Each row is followed by its class.
[ -2 -46  -6 -17   8  27  -9  28 -12 -17 -28 -39  13  13   7   5  -4   7
  -8   4 -47 -16  14 -11  55   0 -33  -8  11  -6 -16  -6   5   3  13  11
 -22 -12   4 -10  10  25 -36]
Q_897
[ 20   4  19   9 -12  36 -19  10 -13  22 -20   0 -59   2  22  36 -22 -39
  -9  20 -37 -19   3   6 -11 -10  -6 -33 -12 -28 -13  -6  24  20 -33  99
 -36  22  43 -12  11  17  -4]
Q_897
[  7 -37  -5 -19  20  30  -4  31  -4 -24 -28 -35  13  11  10   9 -13   2
   1   6 -40 -10  20  -8  67   6 -32 -15  22  11  -5  -9   7 -12  14  21
 -23  -7   2 -13   4  26 -20]
Q_857
[ 36   4  16   0 -12  35 -18   4 -11  27 -23  -7 -45   6  25  40 -22 -47
 -17  12 -34 -12  14  16   0  -7  -6 -36 -20 -28 -20 -10  28  11 -33 101
 -34  26  39 -10  15   6  -5]
Q_897
[  6 -45   2 -19  13  19  -3  33 -12 -14 -26 -38  11   8  11   5  -3  -1
   2   5 -49 -13  26 -18  68   0 -29  -9  19  -1  -8 -16  -2  -1  13  21
 -30 -10   1 -21  12  12 -27]
Q_599
[  6   6  21 -11  15  28 -18  -1  -4  15  -9 -20 -46   0  23  23 -33 -40
 -14   6 -21 -10   9  14  -7 -12  12 -33 -12  15   5  14  16   2 -32  93
 -12  23  18   6  30  11  35]
Q_857
[ 18 -15   5  -4   4  23   5  38  10  10  -9 -43  -2  -3  10  -1   5   5
 -28   5 -48 -16  12  -3  69   1 -15   9   4  12 -14  -7  25  -4  -3  19
 -32  -1 -30 -16  70  21 -30]
Q_803
[  6 -42  -1 -29  25  32 -17  24 -19 -16 -19 -44  15  11   7  12 -13   5
   6   0 -43  -4  23 -18  59   4 -24  -9  15   1 -14 -22   2 -10  23  22
 -26  -8 -15 -15   7  20 -33]
Q_896
[  5 -37   1 -22   6  29 -11  21 -12 -15 -25 -35  17   7  11   6 -12   3
 -13  -4 -37  -8  15  -5  64   0 -31  -8  18  -3  -2 -11   1   6  14  24
 -22 -17  -6 -24  -7  20 -33]
Q_90
[ 34  22  38 -12  11  28 -25  -2  -3  15 -14 -45 -40   7   8  38 -31 -11
 -29 -16 -16 -10   5  52 -15   8  21 -36 -43   1 -23   9  -1 -17 -30  85
 -51  30   2  22  22 -15  10]
Q_531
[ 23  -1  15  11  -9  36 -11   2 -14  25 -19   3 -56   3  24  32 -24 -42
  -5  17 -38 -15   5  14  -7  -8  -7 -35 -13 -32 -12 -22  23  12 -28 103
 -33  21  40  -5  15   4   2]
Q_897
[ 11 -43  -9 -16  17  31 -13  37  -5 -16 -32 -41  14  10   8   5  -2  16
   5  -6 -46  -3  22 -13  70  -2 -20 -14  20   0 -22 -25   7  -8  19  10
 -18  -6  -3 -12   6  14 -28]
Q_531
[ 37  23  44 -10   5  38 -33   3  -8  11 -15 -47 -45   2  11  30 -38 -19
 -32 -13 -12 -15   4  56 -21  12  18 -26 -37  -7  -6  10  -3  -9 -24  93
 -56  26  -7  14  14 -18   7]
Q_90
[  2 -44  -3 -18  17  25 -11  27  -6 -13 -18 -44   9  13  15  -2 -11   1
 -10  -8 -46  -4  18 -18  55   4 -32 -13  20  -5  -9 -15   0 -14  11  21
 -27 -15 -14  -7  -1  11 -28]
Q_4
[  7  12  22  -9  14  28 -15  -2  -5  24  -7 -17 -49   7  24  27 -22 -28
 -12   4 -34 -14  -1  12  -8 -20  11 -25 -19   4  -2  16  11  12 -36  99
 -19  19  21   6  26   4  21]
Q_726
[ -2   5  28 -14  16  34 -24  -4  -9  23  -8 -24 -50   4  25  26 -25 -23
 -18   9 -29 -12   6   3 -17 -16   8 -27 -18  10  -6  15  11  13 -31 102
 -14  27  10   4  28   1  25]
Q_726
[ 27  20  42 -15  10  20 -19   0  -2  21  -2 -47 -48   3   9  31 -34 -20
 -35 -23 -23 -12   1  58 -28  11  15 -33 -51  -5 -14  12  -3 -23 -32  89
 -58  20  -1  25  15 -26   8]
Q_4
[ -2 -43  -2 -24  20  23 -11  30 -20 -20 -21 -30  13   5   3   8  -7  10
   0   6 -40  -5  20 -13  60   0 -26 -10  22   8   5 -25  -1  -5  25   8
 -21 -15  -6 -17   4  23 -32]
Q_896
[ 11   4  27 -15  14  34 -10  -9 -22  28  -6 -15 -44  12  22  24 -41 -21
   0  13 -14  -5  10  -4 -10 -13  17 -30 -15  11 -14   9  24  10 -25 104
  -6  24  15   0  31  10  37]
Q_803
[ 11  -6  23  -6  14  25 -10  -9 -12  21 -10 -20 -50   7  27  17 -48 -31
 -14  -1 -24   2  12  10 -15 -13  12 -37 -21   4  -5   4  13  -5 -30  97
 -20  15  12   8  24   6  31]
Q_4
[ 34  24  43 -19   2  24 -28  10  -7  24 -10 -45 -43   4  14  38 -38 -17
 -30 -19 -22  -8   2  59 -24  11  18 -37 -48  -2 -25  14   8 -23 -32  76
 -54  20  -5  21  22 -22  -1]
Q_4
[  7 -28   6 -13   8  13   5  37  24   7  -2 -50 -11  -7  12 -12   7  -6
 -35  -2 -53 -12  24 -10  57   3 -28   6   2   9 -11  -7   9 -12   1  14
 -24  -3 -23 -23  60  33 -26]
Q_4
[ 33 -34 -12 -18  22  26   0  20  17   8  -9 -57  -8 -15  15 -21 -12  -5
  -5 -11 -52  -4  27   3  30   0 -18  -2   5   9  10 -32  -1 -19  19  24
 -14   5 -29   2   4   8  -5]
Q_599
[  6 -17  11  -4  -1   8   5  31  18   5  -1 -41  -5  -5  13  -2  12  -1
 -27   9 -46 -23  18 -10  66   0 -18  16   0  16 -14 -12  15  -3  -3  14
 -32  -1 -24 -24  67  28 -34]
Q_599
[ 17  13  23 -22  12  29 -17  -9 -13  27  -5 -20 -47  13  25  28 -35 -31
  -2   5 -23  -3   5  10  -2 -16  17 -35 -17   7  -7  11  23   4 -27  84
 -18  22  12   6  43  10  21]
Q_896
[  6 -41   4 -21  23  35  -9  30 -14 -24 -27 -47  13   4   7  13   1   5
  -4   0 -44  -7  17 -18  61   6 -27 -13  19   8  -7  -6   4  -8  17  26
 -27 -11  -5 -17  10  20 -20]
Q_857
[  7 -28  11  -7   3  18   7  34  17   9  -6 -53  -1   8  11  -9  10   1
 -34   3 -46 -21  23  -9  61  -1 -16  16  -1  16 -14  -6  19  -2   8   4
 -24  -2 -13 -20  76  29 -30]
Q_897
[  5   3  21  -9   9  28 -24   4 -13  22 -16 -18 -51  -2  25  22 -39 -33
 -18   5 -23  -7   9   7  -6 -16  11 -27  -7   7   0   8  10   9 -22  90
  -7  25  27  -1  26  17  30]
Q_531
[ 17 -29  -6 -10  10  22   8  38  27   8 -13 -45  -4  -4  11  -9   8   8
 -21   8 -55  -8  13   1  65  -3 -20   3   3  14 -23 -15  25   7   3  12
 -14  -1 -12 -21  64  31 -24]
Q_531
[ 15   7   6  11  -7  35 -17  23  -6  24 -15   9 -72  -2  24  33 -27 -45
  -7   8 -52 -12   1   7 -15 -14 -16 -50 -12 -29 -14  -6  21  17 -38 108
 -26  17  38 -10   8  13  10]
Q_4
[ 39  14  41 -15   2  23 -24 -10  -7  18 -14 -50 -38   3   8  21 -41 -25
 -32 -13 -13 -19   9  59 -26   9  18 -26 -43  -6 -12  12  -1 -16 -30  84
 -57  32  -3  26  13 -18   3]
Q_897
[ 37  25  43 -15  10  35 -34   3  -6  19 -21 -53 -42  -1   7  39 -28 -12
 -31 -11 -18  -8   5  50 -23   8  24 -33 -43   3 -22  17   3 -12 -27  82
 -44  31   3  16  24 -15   6]
Q_531
[  3 -51  -2 -22  18  24  -6  37  -8 -12 -20 -46   5   8  14   2 -17   8
  -3  -1 -45 -11  27 -16  61   4 -21  -4  17   3 -12 -19   5 -15  14  19
 -46 -11  -8 -12  13  34 -25]
Q_450
[  9  -1  30 -12   6  30 -17  -6 -15  18 -13 -33 -45  12  22  12 -30 -31
 -22   8 -26 -16   3  13  -9 -14  15 -28 -21   1  -8  18  18  14 -30  89
 -23  26  19   8  39  11  19]
Q_897
[ 26   8   9   7  -5  40 -17  17 -13  14 -20   2 -54  -2  18  45 -22 -45
  -5  21 -38 -14  -4  20  -5  -4 -10 -42  -6 -16 -13  -7  21  15 -36 106
 -27  20  33  -7  10  15  14]
Q_857
[ 22   3   7  12  -7  35 -22  12  -7  24 -18   7 -56  -1  25  43 -31 -39
  -3   7 -38  -8   2  17  -4 -14  -8 -43  -2 -23 -13 -20  17  17 -31 110
 -29  15  44  -6   0  13   7]
Q_531
[  9  -7  19 -11  11  27 -14  -2  -3  25 -12 -19 -47   2  28  15 -39 -25
  -9  11 -20  -9  18   5  -5 -15  13 -29 -13   7  -5  -3  20  -7 -26  84
 -25  28  20   5  35  32  30]
Q_450
[ 24   8  11  13  -7  32 -20  10  -7  16 -13   8 -54  -2  24  41 -27 -44
   4  23 -32 -16   3  15  -1  -5 -10 -39  -2 -14 -13 -21  24   9 -37 108
 -22  22  31 -12   9  24   9]
Q_857
[ 21  12   2   6 -11  29 -20   9 -11  28 -15   9 -63  -7  23  42 -25 -49
  -3   7 -40  -7  -3  11 -13 -12 -10 -42  -8 -32 -16 -10  21  30 -35 114
 -26  20  44  -9  -7  13  10]
Q_531
[  4 -35  -2 -21  17  22 -13  32 -19 -22 -22 -32  12   8  10  12 -15   8
  -3  -6 -35  -9  22 -27  72   0 -24 -14  27   3   0  -3   3  -8  11  31
 -30 -12  -2 -11   1  25 -23]
Q_803
[ 29 -10 -13 -19  33  32  -3  22  22   7  -4 -58  -8 -24   9 -13  -9 -19
 -14 -22 -56  -3  14  -2  19   7 -11  -1  13  15  23 -27   7 -26  24  34
  -7   4 -30   9 -12   6   2]
Q_857
[  8 -21   3 -10   7  12   3  37  32   3   1 -53   1  -6   9   1  18  -4
 -31   5 -47 -22  21  -1  70   7 -29  12  10  29 -10  -8  16 -10   1  12
 -10  -7 -23 -23  72  36 -27]
Q_857
[  7 -15   5 -16   2  20   4  41  10  12  -3 -51 -10  -1   8   1  12   8
 -25   6 -50 -20  14  -7  62   3 -24   8  -4  17 -18   5  21   4  -3  13
 -19  -2 -26 -21  72  27 -28]
Q_803
[ 30   5  15   2 -18  37 -23   9 -10  22 -20   0 -60  -1  26  35 -33 -44
 -11  15 -33 -10   5  20  -3  -9 -10 -40  -8 -26  -8 -16  20  23 -34 109
 -32  24  27 -20   4  19   3]
Q_90
[  4   6  24 -11  10  22 -15 -17  -4  19  -6 -22 -49  11  29  12 -39 -32
 -15   1 -19 -13  15  -2 -10 -19  19 -31 -17   5  -1  13  19   2 -28  88
 -17  32  19  12  37  20  28]
Q_897
[ 20  -7  30  -7   5  28 -11  -9 -17  29 -12 -24 -34  13  27  27 -29 -33
 -15  12 -20 -14   9  12   5 -19  10 -24 -19   3 -12   6   8   7 -32  95
 -21  23  24  -4  40  10  27]
Q_599
[  6  -5  30 -12  10  26 -24  -1 -15  23 -12 -27 -45   3  23  25 -34 -23
 -18  16 -25  -8  -2  15 -15 -14  14 -22 -21  13 -11  13  11  13 -31  91
 -19  27  11   3  35  16  24]
Q_726
[ 37 -26  -5 -17  14  35  -7  16  16  13  -6 -60 -14 -13  17 -26 -22 -10
 -11 -18 -45   1  13  -6  24   0 -16   1  15   1  21 -26  -1 -10  28  25
 -20   8 -31  -4 -11  34   0]
Q_90
[ 28  13  14  -6  -8  39 -27  14 -27  24 -18   1 -56   1  22  47 -30 -42
   6  15 -43  -9   4  18  -5  -6  -8 -44 -15 -24 -15 -17  24  17 -28 101
 -32  23  28 -15  12  11  -5]
Q_896
[ 32  32  46 -20  12  35 -32   0   1  13 -12 -51 -36   2   8  39 -34 -20
 -33  -7 -19 -16  -8  57 -22  14  22 -35 -41  13 -19  22  10 -20 -29  81
 -45  33  -6  18  30 -10   7]
Q_857
[ 30 -14 -16 -32  23  34  -8  33   9  11  -5 -56 -11 -17  12  -5 -10   0
 -17 -18 -54  -3  15   7  29   5 -16  -5  -5   7   2 -11  19 -11  17  32
 -16   1 -32   6   6   3 -12]
Q_803
[ 29  17  41 -17  10  29 -25  10  -6  15 -14 -48 -48   5   6  28 -34 -17
 -28 -16 -25 -10   6  60 -32  10  17 -40 -50  -4 -29  16   5 -13 -30  83
 -51  26 -11  18  28 -32   6]
Q_4
[  7  -3  30  -9   7  32 -18 -13 -11  25  -8 -29 -46  11  26  13 -34 -34
 -21   9 -20 -13  10  -2 -15 -16  14 -25 -18   4  -4  13  15   9 -25  90
 -18  29  19   6  35  23  26]
Q_897
[  8 -24   0  -2   5  15   0  39  22   1  -8 -45  -6  -2  12   1  11  16
 -23  -2 -46 -12  17  -8  63  -2 -19   7   8  12 -19  -5  15   2   1   9
 -26  -6 -17 -21  67  29 -26]
Q_531
[ 24 -20 -12 -12  12  23  -6  19  15  14   4 -52 -10 -21  17 -30 -16 -13
  -6 -23 -59 -13  14 -13  21  -2 -16   6  12   0   8 -25   9 -10  23  26
  -1   4 -29   1   2  29 -12]
Q_897
[  5 -42   1 -22  14  31  -6  33 -11 -21 -29 -31  15   9   9   5 -12  12
 -16   1 -39  -6  20 -12  68  -2 -19  -8  14   4  -1 -13   8   8  15  21
 -26 -14  -1 -30   1  19 -29]
Q_90
[  4  -4  24 -16  14  32 -13  -1 -17  20 -14 -23 -49   2  23  16 -35 -30
 -13   8 -26  -9  17   6 -12 -12  16 -32 -21   3  -9   7  15   2 -26  89
 -24  28  15  -1  38  22  32]
Q_450
[ 33 -26 -13 -22  18  34 -10  29  14  12 -14 -63 -10 -20  10 -17 -15  -3
 -14 -22 -57   8  11  -2  18   5 -16  -9   9   8   1 -19   8  -7  26  19
  -8   3 -29   2  -4   6  -7]
Q_531
[ 33  26  47 -16   6  35 -30   5 -21  17 -13 -48 -41   8   5  40 -37 -12
 -30  -6 -11 -18   6  56 -21  13  20 -31 -46   5 -23  14   5 -13 -30  97
 -51  32 -12  18  28 -21   6]
Q_803
[  9 -24  10 -11   0  13   8  39  15   8  -6 -53   0  -1   7 -15  10  -1
 -31   6 -54 -27  11   7  60   1 -18  19   4   8 -16  -8  16   2   6   5
 -24  -3 -18 -21  77  29 -34]
Q_897
[  0 -29  -4 -15  16  37 -15  25 -10 -17 -19 -37  13   7   5   6   2  15
 -11  -5 -38  -9  15 -16  55  -1 -24 -15  14   3  -6  -5   1 -10  10  20
 -16  -5 -16  -5   9  16 -25]
Q_803
[  1  12  32 -10   3  20 -18  -5  -5  22  -4 -19 -49  -1  24  22 -30 -31
 -11  11 -23 -24   7   7  -8 -17   8 -20  -8   7   0  12   3   7 -35  97
 -19  23  20  -2  29  15  19]
Q_599
[ 33 -21 -14 -25  21  32  -1  28  16   2 -13 -59  -2 -18  10 -15  -6 -11
 -12 -12 -56  -3  11   2  36   5 -22  -6  11  15   8 -11  15 -10  15  24
  -9   2 -28   0   2  16  -7]
Q_857
[  4   4  30 -10  18  28 -15  -7 -16  21 -15 -20 -45   9  23  24 -28 -27
 -11  16 -26  -8   7  12  -7 -15  13 -26 -20   8   0   7   8   8 -28  95
 -24  27  16   8  29   9  27]
Q_726
[  7   1  23  -4   8  28 -13 -10  -4  23  -6 -26 -45  13  27  11 -31 -29
 -19   8 -26 -20  10   1  -7 -19  12 -21 -12   1  -2   7  14   5 -30  88
 -15  25  19   6  40  21  23]
Q_897
[  2 -23  11  -8   6  13   2  37  15   9   4 -46  -9  -4  16  -7   4   0
 -26  -3 -51 -11  16 -10  52   6 -20   7   5   7 -17 -17  14 -11   4  15
 -26  -8 -29 -19  63  24 -27]
Q_4
[ 12 -21   3  -1   2  17   5  35  19   1  -2 -46  -5  -5  10  -1  11  -2
 -23   5 -46 -20  11  -4  68   3 -24   9  10  24  -6  -9  15  -8  -1  11
 -24  -8 -22 -18  57  43 -25]
Q_857
[ 28 -19 -14 -23  20  23  -2  29  12   3 -10 -54 -16 -20  17 -22 -19 -12
 -18 -25 -63   4  15   9  24   3 -18 -11   1   0  13 -17  11 -17  15  27
 -21  -2 -31   5  -2  10 -13]
Q_4
[ 24 -15 -11 -22  18  28 -14  30  21   8  -7 -54 -15 -29  10 -15 -15  -6
 -18 -23 -58  -7  11   6  25   2 -23  -2  18   9  10 -21   4  -9  25  31
  -6  -2 -22  -2 -10  14 -16]
Q_531
[ 20   3  20  12  -6  36 -13  11 -16  17 -18  10 -58  -1  18  46 -13 -33
   7  18 -41 -19   7   8  -5 -11  -8 -45 -15 -27 -19 -13  14  22 -36 114
 -37  12  42 -16   7  -5   2]
Q_599
[ 33  28  37 -19   7  33 -27   7 -17  17 -12 -41 -44   7   5  33 -41 -11
 -17  -1 -12 -20   4  58 -23  11  20 -29 -44   2 -32  14  11  -8 -33  95
 -43  38 -12  18  28 -18  10]
Q_803
[ 32 -24  -8 -21  26  31  -8  25  10   7  -7 -59 -11 -17  15 -15 -16  -5
 -10 -23 -56   7  17  -2  15   8 -16 -11   2  -2  -2 -22   9 -20  23  31
 -18  -3 -36   5  -2   8  -6]
Q_4
[ 34 -16 -10 -26  25  36  -3  28  13  13 -16 -58  -9 -16  12 -16 -13 -11
 -10 -19 -66  -5  20  -1  27   2 -10 -11   5   2   6 -22  11 -22  19  22
 -21   3 -26   3   0  19 -11]
Q_450
[  7 -41   2 -19  23  26   1  36  -7 -22 -27 -44  13  10   6   5 -11   3
  -5   2 -44  -7  15 -20  65   6 -22 -13  26  15  -1  -5   9  -7  15  19
 -31 -10  -3 -14  12  12 -15]
Q_857
[ -7 -39 -11 -11  18  21 -13  30  -3 -11 -20 -37  -1   0  13   6 -13  -5
  -9  -8 -47  -4  28 -33  59   1 -32 -12  27   8   4 -21   0  -6  21  21
 -13 -12  -2  -9  -2  22 -18]
Q_531
[ 24  21  47  -9   0  27 -28  -5 -12  21 -10 -52 -44  11  10  27 -34 -19
 -31  -7 -17 -25   6  45 -27   5  23 -24 -46   3 -17  12   3 -11 -28  78
 -48  33  -5  22  30  -3   2]
Q_897
[ 13 -20  10 -11   7  25  -1  40  13  14  -4 -49   2  -5   8   1   7   7
 -27   6 -46 -15  15  -9  66   2 -16  13   8  17 -18  -2  20  -5   1  16
 -24  -7 -29 -18  72  27 -29]
Q_803
[ 19 -21  17  -2   1  24  -2  27  18   7  -4 -51   1   1  17 -10   0   4
 -26  -4 -41 -13  14  -3  67   4 -11  10   9   9  -8 -19  14  -6   4  18
 -35  -4 -33 -20  62  26 -29]
Q_90
[ 28  13  23   2  -9  33 -31   9 -20  21 -20  -1 -53  -2  25  51 -19 -34
  -5  16 -40 -11   0  22  -5  -9  -4 -44 -16 -18 -16 -10  19  17 -38 111
 -35  18  25  -7   3   9  -5]
Q_726
[  8   0  28  -7   4  29 -19  -7 -12  20 -11 -24 -49  13  27  20 -45 -30
 -15   3 -15  -8   9   9  -6 -12  14 -27 -16   4   5  13  10  14 -32  94
 -28  16  14   2  19  10  26]
Q_90
[  7 -12   7  -6   3  18   0  37  17  12   6 -48  -9  -4  10   2  10   8
 -26  -3 -45 -21  21  -6  65   2 -18  13   7  22  -7 -16  16 -14   3  17
 -24  -8 -33 -12  63  28 -33]
Q_803
[  9  14  29 -12   4  31 -23  -6   5  20  -7 -29 -50  14  26  19 -33 -30
 -19  -2 -19 -18  11  14  -1 -16  10 -27 -14   2  -3  13  10  10 -31  96
 -24  31   9  -3  35  21  20]
Q_90
